Below is a small trained network, with its code and all its weights. Each question gives an input and a class and asks what happens when units are switched off, that is, made to give their printed mean instead of their output.

import numpy as np


def w(rows, s, z=0):
    codes = np.array(rows[::2]) - 128.0
    scale = np.full(codes.shape[1], s)
    scale[-1] = z or s
    return codes * scale


def f(y):
    return np.maximum(y, 0)


def log_softmax(a):
    a = a - a.max(-1, keepdims=True)
    return a - np.log(np.exp(a).sum(-1, keepdims=True))


def net(x, mask):
    res = np.array(x, float).reshape(1, 4) / 4 @ E
    y = f(res @ A[0][:, :-1].T + A[0][:, -1])
    res = res + np.where(mask, y, B[0][:, -1]) @ B[0][:, :-1]
    return log_softmax(res[-1] @ U[:, :-1].T + U[:, -1])


A, B = {}, {}
E = w([
[132,102,156,93,138,148,82,155,227,14],'x0',
[150,149,196,108,40,177,65,137,178,238],'x1',
[54,133,174,202,35,24,109,9,125,86],'x2',
[172,101,128,54,8,134,171,158,130,53],'x3',
],0.012)
A[0] = w([
[149,121,76,86,93,120,193,153,75,114,2],'n0',
[143,122,116,80,21,107,170,127,118,84,91],'n1',
[103,121,102,139,114,115,174,126,95,133,43],'n2',
[122,130,165,110,1,97,111,70,152,94,133],'n3',
[101,123,181,111,40,126,106,97,191,90,81],'n4',
[86,123,123,192,136,78,129,53,108,167,47],'n5',
[149,124,90,124,142,134,160,165,70,134,201],'n6',
[123,133,114,167,124,103,138,74,55,124,138],'n7',
],0.016,0.0034)
B[0] = w([
[96,149,140,122,216,187,72,118,117,207,192],'n0',
[130,109,113,105,198,186,83,168,11,68,222],'n1',
[146,100,188,186,141,199,118,240,144,157,158],'n2',
[215,169,119,155,42,91,218,73,63,86,250],'n3',
[154,135,163,186,80,44,74,118,223,118,232],'n4',
[156,169,157,198,26,98,153,47,76,145,219],'n5',
[66,132,42,33,151,87,159,66,162,204,189],'n6',
[151,127,193,172,95,133,62,148,148,69,195],'n7',
],0.011,0.024)
U = w([
[119,143,61,102,178,176,143,128,53,146,208],'0',
[59,100,33,157,174,68,225,97,128,57,15],'1',
[149,157,177,230,80,97,121,81,98,110,148],'2',
[94,168,172,157,118,155,61,104,185,243,255],'3',
[147,115,135,143,154,138,75,156,130,49,103],'4',
[111,68,155,152,94,133,198,150,131,139,5],'5',
[222,131,115,40,90,133,84,178,205,127,60],'6',
],0.011,0.005)

Each question gives the input, the list of numbers given to net, and the class t.
The units are the neurons (one row each of A and B). Each row of codes is followed by its name. A weight is (code - 128) times the scale printed after its matrix; where a second scale follows, it is the last column's (A, B and U).
mask holds one flag per neuron, in row order. A switched-off neuron (its flag False) gives its mean, the last column of its row in B, instead of its output. The means were averaged over made-up inputs and are rounded, as every weight is.
A unit's drop is (log p(t) with every unit on - log p(t) with that unit switched off) / (log p(t) with every unit on - log p(t) with every unit switched off).
The circuit of an input: a set's keep is (log p(t) with only the set's units on - log p(t) with every unit switched off) / (log p(t) with every unit on - log p(t) with every unit switched off). Starting from all 8 units, units are removed one at a time, each time the one whose removal leaves the highest keep (on an exact tie, the one counted first), for as long as the keep stays at least 0.8.
units of the circuit, in order: the units of the circuit, biggest drop first
top k neurons: the k neurons with the biggest drops, biggest first
drop of u: that unit's drop, to one decimal
input [3,4,-6,2], class 6: units of the circuit, in order : n5
input [6,-2,-8,1], class 0: top 3 neurons : n4, n7, n6
input [6,2,-3,-1], class 6: top 4 neurons : n5, n1, n0, n3
input [5,0,-5,-7], class 0: top 2 neurons : n4, n7
input [6,-2,0,5], class 4: top 2 neurons : n5, n1
input [5,0,1,-7], class 3: top 4 neurons : n3, n1, n7, n4
input [-5,6,-5,-4], class 3: top 2 neurons : n1, n3
input [-5,1,-1,1], class 3: top 2 neurons : n1, n3
input [4,-8,1,-1], class 1: top 4 neurons : n1, n4, n5, n0
input [-4,8,-8,4], class 3: top 3 neurons : n3, n1, n0
input [-4,4,-6,0], class 3: top 2 neurons : n1, n3
input [8,-5,0,6], class 4: top 2 neurons : n1, n5
input [4,3,-1,-5], class 3: top 2 neurons : n3, n1
input [1,-1,-8,4], class 0: units of the circuit, in order : n4
input [6,1,-5,-1], class 6: drop of n0 : 0.1
input [-5,4,-6,-2], class 3: drop of n1 : 2.9
input [-5,0,-2,-4], class 3: drop of n6 : 0.2
input [3,-3,0,-3], class 1: drop of n0 : 0.2
